Here is a tiny trained network, its code and every weight. The questions are about switching its units off for an input and a class, where a switched-off unit gives its printed mean instead of its output.

import numpy as np


def w(rows, s, z=0):
    codes = np.array(rows[::2]) - 128.0
    scale = np.full(codes.shape[1], s)
    scale[-1] = z or s
    return codes * scale


def norm(h):
    return h / np.sqrt((h * h).mean(-1, keepdims=True) + 1e-5)


def f(y):
    return np.maximum(y, 0)


def log_softmax(a):
    a = a - a.max(-1, keepdims=True)
    return a - np.log(np.exp(a).sum(-1, keepdims=True))


def net(x, mask):
    res = np.array(x, float).reshape(1, 8) / 4 @ E
    u = 0
    for l in range(2):
        y = f(norm(res) @ A[l][:, :-1].T + A[l][:, -1])
        res = res + np.where(mask[u : u + 14], y, B[l][:, -1]) @ B[l][:, :-1]
        u += 14
    return log_softmax(norm(res)[-1] @ U[:, :-1].T + U[:, -1])


A, B = {}, {}
E = w([
[128,128,127,127,130,129],'x0',
[36,234,141,186,43,163],'x1',
[129,127,129,128,125,127],'x2',
[116,186,38,193,150,2],'x3',
[40,83,87,36,109,56],'x4',
[130,127,131,128,125,125],'x5',
[127,129,128,127,131,131],'x6',
[128,128,126,128,128,129],'x7',
],0.0069)
A[0] = w([
[78,146,179,131,91,205,57],'L0N0',
[100,117,177,8,119,151,62],'L0N1',
[46,157,155,215,156,157,75],'L0N2',
[126,10,106,15,132,36,100],'L0N3',
[160,172,124,202,89,196,51],'L0N4',
[182,48,201,110,152,180,2],'L0N5',
[81,157,127,138,78,24,92],'L0N6',
[102,43,136,113,194,114,58],'L0N7',
[90,143,134,194,58,126,9],'L0N8',
[200,102,68,176,34,244,54],'L0N9',
[179,115,255,26,162,223,130],'L0N10',
[97,213,137,134,97,133,146],'L0N11',
[247,77,122,191,175,141,189],'L0N12',
[189,190,190,159,133,168,131],'L0N13',
],0.0081,0.0036)
B[0] = w([
[134,83,207,166,150,107,182],'L0N0',
[119,91,199,166,137,108,189],'L0N1',
[150,130,102,67,141,110,180],'L0N2',
[170,254,175,127,77,173,253],'L0N3',
[156,190,179,81,191,141,184],'L0N4',
[131,108,24,172,114,181,189],'L0N5',
[104,75,85,71,189,131,201],'L0N6',
[166,144,142,123,157,151,174],'L0N7',
[150,144,104,154,102,84,164],'L0N8',
[156,115,117,135,87,152,176],'L0N9',
[167,143,106,144,80,149,251],'L0N10',
[144,111,143,68,89,141,196],'L0N11',
[50,48,120,198,149,103,237],'L0N12',
[175,136,85,68,121,118,198],'L0N13',
],0.0084,0.0072)
A[1] = w([
[139,202,148,96,145,81,112],'L1N0',
[39,113,76,83,74,143,87],'L1N1',
[119,213,116,150,183,95,91],'L1N2',
[106,137,32,142,111,108,238],'L1N3',
[20,180,90,162,189,53,102],'L1N4',
[245,126,148,89,112,199,56],'L1N5',
[192,176,115,65,91,102,228],'L1N6',
[143,50,83,100,111,129,5],'L1N7',
[81,114,123,204,203,92,159],'L1N8',
[97,175,225,124,134,86,141],'L1N9',
[194,171,85,125,160,87,196],'L1N10',
[114,142,194,96,106,212,178],'L1N11',
[37,65,141,97,110,125,212],'L1N12',
[163,168,64,69,136,73,111],'L1N13',
],0.011,0.0027)
B[1] = w([
[162,116,66,162,84,188,196],'L1N0',
[93,120,221,103,164,95,172],'L1N1',
[158,59,99,184,108,205,184],'L1N2',
[157,213,141,99,129,162,202],'L1N3',
[134,178,141,83,123,146,211],'L1N4',
[84,206,116,84,140,92,254],'L1N5',
[126,149,140,91,76,177,241],'L1N6',
[153,159,24,150,63,174,147],'L1N7',
[96,66,232,73,116,71,180],'L1N8',
[147,46,92,183,183,134,171],'L1N9',
[64,13,98,233,110,113,209],'L1N10',
[67,100,144,94,213,1,222],'L1N11',
[111,83,154,185,168,23,168],'L1N12',
[190,139,129,161,140,165,211],'L1N13',
],0.0085,0.0093)
U = w([
[225,129,77,211,59,237,96],'0',
[125,238,212,30,92,132,3],'1',
[93,5,221,200,145,50,195],'2',
],0.014,0.00046)

Each question gives the input, the list of numbers given to net, and the class t.
The units are the neurons (one row each of A and B). Each row of codes is followed by its name. A weight is (code - 128) times the scale printed after its matrix; where a second scale follows, it is the last column's (A, B and U).
mask holds one flag per neuron, layer by layer. A switched-off neuron (its flag False) gives its mean, the last column of its row in B, instead of its output. The means were averaged over made-up inputs and are rounded, as every weight is.
A unit's drop is (log p(t) with every unit on - log p(t) with that unit switched off) / (log p(t) with every unit on - log p(t) with every unit switched off).
The circuit of an input: a set's keep is (log p(t) with only the set's units on - log p(t) with every unit switched off) / (log p(t) with every unit on - log p(t) with every unit switched off). Starting from the 12 units with the biggest drops (on a tie, the unit counted first), units are removed one at a time, each time the one whose removal leaves the highest keep (on an exact tie, the one counted first), for as long as the keep stays at least 0.8.
units of the circuit, in order: the units of the circuit, biggest drop first
top k neurons: the k neurons with the biggest drops, biggest first
k most important neurons of layer l: the k neurons of layer l with the biggest drops, biggest first
drop of u: that unit's drop, to one decimal
input [-6,-2,-7,-7,0,7,0,7], class 0: 3 most important neurons of layer 0	L0N5; L0N10; L0N4
input [-8,-7,0,0,7,-3,3,1], class 1: units of the circuit, in order	L0N3
input [3,6,-1,-4,1,-7,7,6], class 2: 2 most important neurons of layer 0	L0N0; L0N3
input [-8,3,-2,0,-7,5,-2,-6], class 1: top 3 neurons	L1N5; L0N9; L0N13
input [2,-1,6,6,6,-5,-6,-1], class 0: 2 most important neurons of layer 0	L0N3; L0N12
input [8,-3,5,-1,0,1,-5,3], class 0: top 2 neurons	L0N5; L0N12
input [7,-3,-5,1,-7,2,1,-5], class 2: top 2 neurons	L0N12; L1N8
input [3,-1,3,5,-4,-7,-3,4], class 2: top 2 neurons	L1N8; L0N12
input [-5,1,5,0,5,-5,-7,-8], class 2: 2 most important neurons of layer 0	L0N10; L0N13
input [6,1,2,-6,-7,5,7,8], class 1: top 3 neurons	L1N5; L0N4; L1N10
input [6,-6,1,7,1,-1,0,4], class 0: top 2 neurons	L0N3; L1N11
input [0,0,-2,-5,0,-1,-3,7], class 0: top 2 neurons	L0N5; L0N10
input [8,-7,-4,0,1,3,-4,-4], class 1: top 2 neurons	L0N3; L1N5
input [5,-4,1,1,-4,-3,1,-7], class 2: top neuron	L0N12
input [4,-6,-8,8,3,5,2,-4], class 0: drop of L0N3	0.2
input [4,-8,4,-2,3,-7,6,-7], class 1: drop of L0N3	2.8
input [-1,-7,7,7,2,4,-7,7], class 0: drop of L0N3	1.1
